Here is a tiny trained network, its code and every weight. The questions are about switching its units off for an input and a class, where a switched-off unit gives its printed mean instead of its output.

import numpy as np


def w(rows, s, z=0):
    codes = np.array(rows[::2]) - 128.0
    scale = np.full(codes.shape[1], s)
    scale[-1] = z or s
    return codes * scale


def norm(h):
    return h / np.sqrt((h * h).mean(-1, keepdims=True) + 1e-5)


def f(y):
    return np.maximum(y, 0)


def log_softmax(a):
    a = a - a.max(-1, keepdims=True)
    return a - np.log(np.exp(a).sum(-1, keepdims=True))


def net(x, mask):
    res = np.array(x, float).reshape(1, 6) / 4 @ E
    u = 0
    for l in range(2):
        y = f(norm(res) @ A[l][:, :-1].T + A[l][:, -1])
        res = res + np.where(mask[u : u + 15], y, B[l][:, -1]) @ B[l][:, :-1]
        u += 15
    return log_softmax(norm(res)[-1] @ U[:, :-1].T + U[:, -1])


A, B = {}, {}
E = w([
[178,227,169,126,70,197],'x0',
[123,229,162,127,192,86],'x1',
[122,196,74,129,14,107],'x2',
[62,108,74,130,98,192],'x3',
[40,139,246,205,151,53],'x4',
[169,90,77,226,120,145],'x5',
],0.014)
A[0] = w([
[129,163,152,122,99,141,97],'L0N0',
[146,172,100,129,129,169,98],'L0N1',
[183,142,105,133,49,98,81],'L0N2',
[83,61,159,82,163,191,108],'L0N3',
[32,117,118,146,36,136,113],'L0N4',
[30,217,137,137,154,60,136],'L0N5',
[129,142,193,116,144,113,110],'L0N6',
[174,225,132,112,112,163,151],'L0N7',
[123,84,119,153,134,142,25],'L0N8',
[125,59,131,205,159,101,121],'L0N9',
[125,122,99,38,186,68,71],'L0N10',
[114,121,112,69,144,93,114],'L0N11',
[158,164,134,108,148,168,60],'L0N12',
[131,142,253,91,148,101,93],'L0N13',
[116,69,133,107,156,119,2],'L0N14',
],0.045,0.0092)
B[0] = w([
[116,125,140,154,168,164,166],'L0N0',
[172,164,150,94,113,164,186],'L0N1',
[125,83,97,106,78,92,205],'L0N2',
[39,58,164,118,134,166,231],'L0N3',
[159,91,95,57,47,133,225],'L0N4',
[187,208,195,195,161,107,251],'L0N5',
[141,146,125,119,130,70,190],'L0N6',
[132,172,126,186,53,193,234],'L0N7',
[149,135,133,83,173,134,161],'L0N8',
[162,64,167,135,200,108,234],'L0N9',
[104,121,77,35,148,158,210],'L0N10',
[90,115,131,84,121,151,178],'L0N11',
[117,167,199,113,127,136,168],'L0N12',
[121,123,141,126,95,1,240],'L0N13',
[158,126,117,168,133,195,177],'L0N14',
],0.072,0.023)
A[1] = w([
[128,193,170,195,95,69,120],'L1N0',
[102,123,120,159,199,168,36],'L1N1',
[131,179,117,197,179,59,92],'L1N2',
[174,82,4,186,103,105,87],'L1N3',
[151,105,94,198,115,135,77],'L1N4',
[53,96,128,219,242,187,22],'L1N5',
[127,85,141,116,127,80,82],'L1N6',
[140,75,127,98,129,38,25],'L1N7',
[80,56,108,116,155,91,135],'L1N8',
[87,119,219,219,115,111,87],'L1N9',
[131,168,151,222,102,89,140],'L1N10',
[129,225,102,230,115,157,67],'L1N11',
[74,111,72,123,43,208,90],'L1N12',
[129,181,77,193,124,3,2],'L1N13',
[122,148,216,162,123,118,114],'L1N14',
],0.033,0.0084)
B[1] = w([
[96,120,124,221,140,123,229],'L1N0',
[98,125,118,139,186,122,152],'L1N1',
[74,173,114,98,105,65,189],'L1N2',
[127,75,241,33,165,114,154],'L1N3',
[142,146,150,64,114,145,137],'L1N4',
[130,145,83,161,226,180,180],'L1N5',
[166,144,80,152,113,140,182],'L1N6',
[205,161,58,145,126,140,204],'L1N7',
[190,127,99,191,72,179,210],'L1N8',
[114,68,230,51,120,103,196],'L1N9',
[128,131,203,150,122,139,208],'L1N10',
[226,149,105,160,173,174,187],'L1N11',
[16,145,109,142,116,120,253],'L1N12',
[2,69,106,158,154,96,196],'L1N13',
[129,103,131,97,113,85,200],'L1N14',
],0.069,0.021)
U = w([
[167,224,151,201,70,191,112],'0',
[119,85,131,135,255,183,146],'1',
[121,216,114,94,229,88,78],'2',
[211,70,101,93,112,86,156],'3',
[119,146,202,197,130,30,200],'4',
[82,172,50,133,140,33,43],'5',
[62,107,96,59,58,180,203],'6',
[111,154,99,151,148,125,2],'7',
],0.029,0.0098)

Each question gives the input, the list of numbers given to net, and the class t.
The units are the neurons (one row each of A and B). Each row of codes is followed by its name. A weight is (code - 128) times the scale printed after its matrix; where a second scale follows, it is the last column's (A, B and U).
mask holds one flag per neuron, layer by layer. A switched-off neuron (its flag False) gives its mean, the last column of its row in B, instead of its output. The means were averaged over made-up inputs and are rounded, as every weight is.
A unit's drop is (log p(t) with every unit on - log p(t) with that unit switched off) / (log p(t) with every unit on - log p(t) with every unit switched off).
The circuit of an input: a set's keep is (log p(t) with only the set's units on - log p(t) with every unit switched off) / (log p(t) with every unit on - log p(t) with every unit switched off). Starting from the 12 units with the biggest drops (on a tie, the unit counted first), units are removed one at a time, each time the one whose removal leaves the highest keep (on an exact tie, the one counted first), for as long as the keep stays at least 0.8.
units of the circuit, in order: the units of the circuit, biggest drop first
unit that matters most: the unit with the biggest drop
top k neurons: the k neurons with the biggest drops, biggest first
top k neurons in layer l: the k neurons of layer l with the biggest drops, biggest first
drop when u is switched off: that unit's drop, to one decimal
input [-4,-3,-8,-4,-8,-3], class 1: unit that matters most : L0N4
input [-8,8,4,1,-4,1], class 2: units of the circuit, in order : [L0N5, L0N10]
input [-4,-7,8,-7,-2,1], class 6: top 2 neurons : [L0N5, L0N9]
input [-5,-4,7,-3,1,0], class 3: top 2 neurons : [L0N7, L0N3]
input [1,8,-6,-6,-6,-3], class 5: units of the circuit, in order : [L0N10, L0N13]
input [-1,4,2,8,1,-6], class 0: units of the circuit, in order : [L0N5, L0N4]
input [-2,6,-2,-8,-3,-7], class 5: units of the circuit, in order : [L0N10, L0N13]
input [-1,4,-1,-2,-6,6], class 0: top 3 neurons : [L0N3, L0N4, L0N10]
input [-8,-7,4,6,2,8], class 3: units of the circuit, in order : [L0N4, L0N9]
input [2,1,0,-4,-2,4], class 0: top 2 neurons in layer 0 : [L0N7, L0N3]
input [8,-3,-1,8,-6,-7], class 6: top 2 neurons : [L0N5, L1N12]
input [-3,-8,-2,6,3,3], class 3: top 3 neurons : [L0N4, L0N9, L0N7]
input [1,-2,-4,-8,-4,-3], class 6: top 3 neurons : [L0N10, L0N5, L0N9]
input [6,8,-3,-3,-3,2], class 0: units of the circuit, in order : [L0N7]
input [0,-5,-8,-5,7,4], class 3: top 3 neurons : [L0N5, L0N13, L0N9]
input [4,-7,-1,-2,-5,2], class 6: top 3 neurons : [L0N5, L0N2, L0N13]
input [1,3,-6,1,1,3], class 3: top 3 neurons in layer 0 : [L0N5, L0N9, L0N7]
input [-5,-4,1,-3,-1,4], class 1: top 2 neurons : [L0N13, L0N4]
input [3,-2,-8,1,2,8], class 1: drop when L0N10 is switched off : 0.0
input [8,0,-3,3,-3,-6], class 0: unit that matters most : L0N7
input [-3,-3,6,6,1,2], class 6: drop when L0N4 is switched off : 0.7
input [-7,-6,4,0,-5,3], class 3: drop when L0N7 is switched off : 0.8
input [-1,-4,-5,3,-6,-8], class 1: drop when L0N2 is switched off : 0.2
